Below are the code and all the weights of a small trained network. Each question names an input and a target symbol and asks about switching units off, where a switched-off unit gives its printed mean instead of its output.

import numpy as np


def w(rows, s, z=0):
    codes = np.array(rows[::2]) - 128.0
    scale = np.full(codes.shape[1], s)
    scale[-1] = z or s
    return codes * scale


def norm(h):
    return h / np.sqrt((h * h).mean(-1, keepdims=True) + 1e-5)


def f(y):
    return y / 2 * (1 + np.tanh(0.7978845608 * (y + 0.044715 * y**3)))


def softmax(a):
    e = np.exp(a - a.max(-1, keepdims=True))
    return e / e.sum(-1, keepdims=True)


def log_softmax(a):
    a = a - a.max(-1, keepdims=True)
    return a - np.log(np.exp(a).sum(-1, keepdims=True))


def net(x, mask):
    ids = ['ΔΛΞΩβγεζηθψ'.index(c) for c in x.split()]
    T = len(ids)
    res = E[ids] + P[:T]
    r = norm(res)
    for j in range(3):
        rows = slice(3 * j, 3 * j + 3)
        q, k, v = (r @ M[0][rows].T for M in (Q, K, V))
        z = softmax(np.where(np.tri(T) > 0, q @ k.T / 3**0.5, -1e9)) @ v
        o = O[0][rows]
        res = res + np.where(mask[j], z, o[:, -1]) @ o[:, :-1]
    y = f(norm(res) @ A[0][:, :-1].T + A[0][:, -1])
    res = res + np.where(mask[3:11], y, B[0][:, -1]) @ B[0][:, :-1]
    return log_softmax(norm(res)[-1] @ U[:, :-1].T + U[:, -1])


Q, K, V, O, A, B = {}, {}, {}, {}, {}, {}
E = w([
[127,166,77],'Δ',
[128,70,88],'Λ',
[164,105,206],'Ξ',
[145,121,132],'Ω',
[75,94,114],'β',
[118,138,196],'γ',
[121,17,238],'ε',
[156,150,248],'ζ',
[250,122,122],'η',
[146,124,132],'θ',
[85,205,167],'ψ',
],0.017)
P = w([
[104,136,253],'0',
[123,142,224],'1',
[126,139,208],'2',
[129,135,201],'3',
[130,141,187],'4',
[126,140,178],'5',
[134,139,177],'6',
[133,137,163],'7',
[131,141,154],'8',
[135,157,132],'9',
[126,147,147],'10',
[132,156,120],'11',
[124,148,150],'12',
[128,140,170],'13',
],0.0057)
Q[0] = w([
[110,121,176],'head 0',
[120,39,199],'head 0',
[131,110,127],'head 0',
[204,85,117],'head 1',
[90,123,132],'head 1',
[183,151,114],'head 1',
[19,155,156],'head 2',
[6,103,90],'head 2',
[84,160,128],'head 2',
],0.025)
K[0] = w([
[113,151,86],'head 0',
[185,145,6],'head 0',
[147,126,122],'head 0',
[98,100,62],'head 1',
[151,122,149],'head 1',
[99,143,86],'head 1',
[55,165,210],'head 2',
[97,115,205],'head 2',
[116,157,153],'head 2',
],0.025)
V[0] = w([
[191,122,107],'head 0',
[135,129,140],'head 0',
[112,162,206],'head 0',
[75,122,133],'head 1',
[29,30,55],'head 1',
[108,133,139],'head 1',
[249,162,129],'head 2',
[253,167,127],'head 2',
[81,118,129],'head 2',
],0.005)
O[0] = w([
[95,69,124,107],'head 0',
[134,146,91,137],'head 0',
[149,209,11,213],'head 0',
[148,165,125,124],'head 1',
[253,179,164,4],'head 1',
[119,141,118,138],'head 1',
[157,202,198,170],'head 2',
[151,205,223,173],'head 2',
[116,106,107,116],'head 2',
],0.0042,0.0029)
A[0] = w([
[134,113,12,16],'neuron 0',
[167,68,90,34],'neuron 1',
[146,174,128,106],'neuron 2',
[133,101,103,2],'neuron 3',
[183,165,34,123],'neuron 4',
[98,126,91,167],'neuron 5',
[170,60,173,54],'neuron 6',
[253,88,58,25],'neuron 7',
],0.013,0.0025)
B[0] = w([
[115,112,61,201],'neuron 0',
[78,145,254,120],'neuron 1',
[86,106,124,179],'neuron 2',
[84,195,225,101],'neuron 3',
[198,106,63,252],'neuron 4',
[125,145,107,169],'neuron 5',
[128,149,58,195],'neuron 6',
[67,205,125,175],'neuron 7',
],0.017,0.0045)
U = w([
[117,116,166,137],'Δ',
[122,130,136,51],'Λ',
[139,119,47,214],'Ξ',
[199,122,158,134],'Ω',
[30,76,104,58],'β',
[128,39,154,162],'γ',
[176,147,194,206],'ε',
[122,132,137,50],'ζ',
[125,132,131,34],'η',
[57,200,135,182],'θ',
[193,249,133,3],'ψ',
],0.019,0.0051)

Each question gives the input, a string of symbols that net reads in full, and the target symbol t.
The units are the heads (3 rows each of Q, K, V and O) and the neurons (one row each of A and B). Each row of codes is followed by its name. A weight is (code - 128) times the scale printed after its matrix; where a second scale follows, it is the last column's (O, A, B and U).
mask holds one flag per unit, heads first, then neurons. A switched-off unit (its flag False) gives its mean, the last column of its rows in O or B, instead of its output. The means were averaged over made-up inputs and are rounded, as every weight is.
A unit's drop is (log p(t) with every unit on - log p(t) with that unit switched off) / (log p(t) with every unit on - log p(t) with every unit switched off).
The circuit of an input: a set's keep is (log p(t) with only the set's units on - log p(t) with every unit switched off) / (log p(t) with every unit on - log p(t) with every unit switched off). Starting from all 11 units, units are removed one at a time, each time the one whose removal leaves the highest keep (on an exact tie, the one counted first), for as long as the keep stays at least 0.8.
units of the circuit, in order: the units of the circuit, biggest drop first
k most important neurons: the k neurons with the biggest drops, biggest first
which heads matter: for each layer, one digit per head in row order, 1 if its drop is at least 0.15 and else 0, layers parted by /
drop when u is switched off: that unit's drop, to one decimal
input ψ β θ, target ψ: which heads matter : 010
input ε Λ Ω, target θ: units of the circuit, in order : (head 2; neuron 4; neuron 1)
input Δ Δ Δ ψ ψ ψ ψ η θ η ψ β, target β: units of the circuit, in order : (neuron 4; neuron 6)
input η Δ Δ Δ θ Ω Ω β θ, target ψ: 2 most important neurons : (neuron 0; neuron 4)
input Δ Δ Ω γ Δ ζ β Δ Λ β Δ ζ, target ε: which heads matter : 000
input η ε η ε Δ Δ η Δ η, target ψ: 2 most important neurons : (neuron 7; neuron 0)
input θ ψ Ω, target γ: 2 most important neurons : (neuron 7; neuron 6)
input ε Δ Δ ε θ ε ε Δ ε Λ Ω Ω, target θ: 2 most important neurons : (neuron 7; neuron 1)
input Δ η θ, target ε: 2 most important neurons : (neuron 4; neuron 7)
input Ξ ε ε ζ Δ ψ Λ ε θ, target θ: units of the circuit, in order : (neuron 7; neuron 4; head 1; head 0)
input Δ Δ Δ η Δ Δ Δ β ψ η θ, target ε: 2 most important neurons : (neuron 4; neuron 0)
input θ β Ω Ω ζ η ψ Δ β Ω, target ψ: 3 most important neurons : (neuron 7; neuron 0; neuron 6)
input Δ η ε γ η Ω, target ε: 2 most important neurons : (neuron 4; neuron 7)
input γ Δ ε Δ Δ Δ γ, target ε: most important neuron : (neuron 0)
input Ω ε Ξ Δ η β ψ η η, target ψ: drop when neuron 3 is switched off : 0.0
input Λ Ω Λ γ θ γ ψ β, target β: drop when neuron 4 is switched off : 0.5
input β Δ ε Δ η Δ Ω Ξ η Δ Δ ζ, target ε: drop when neuron 4 is switched off : 0.3
input β η η ψ γ Ω, target ε: drop when neuron 4 is switched off : 0.2
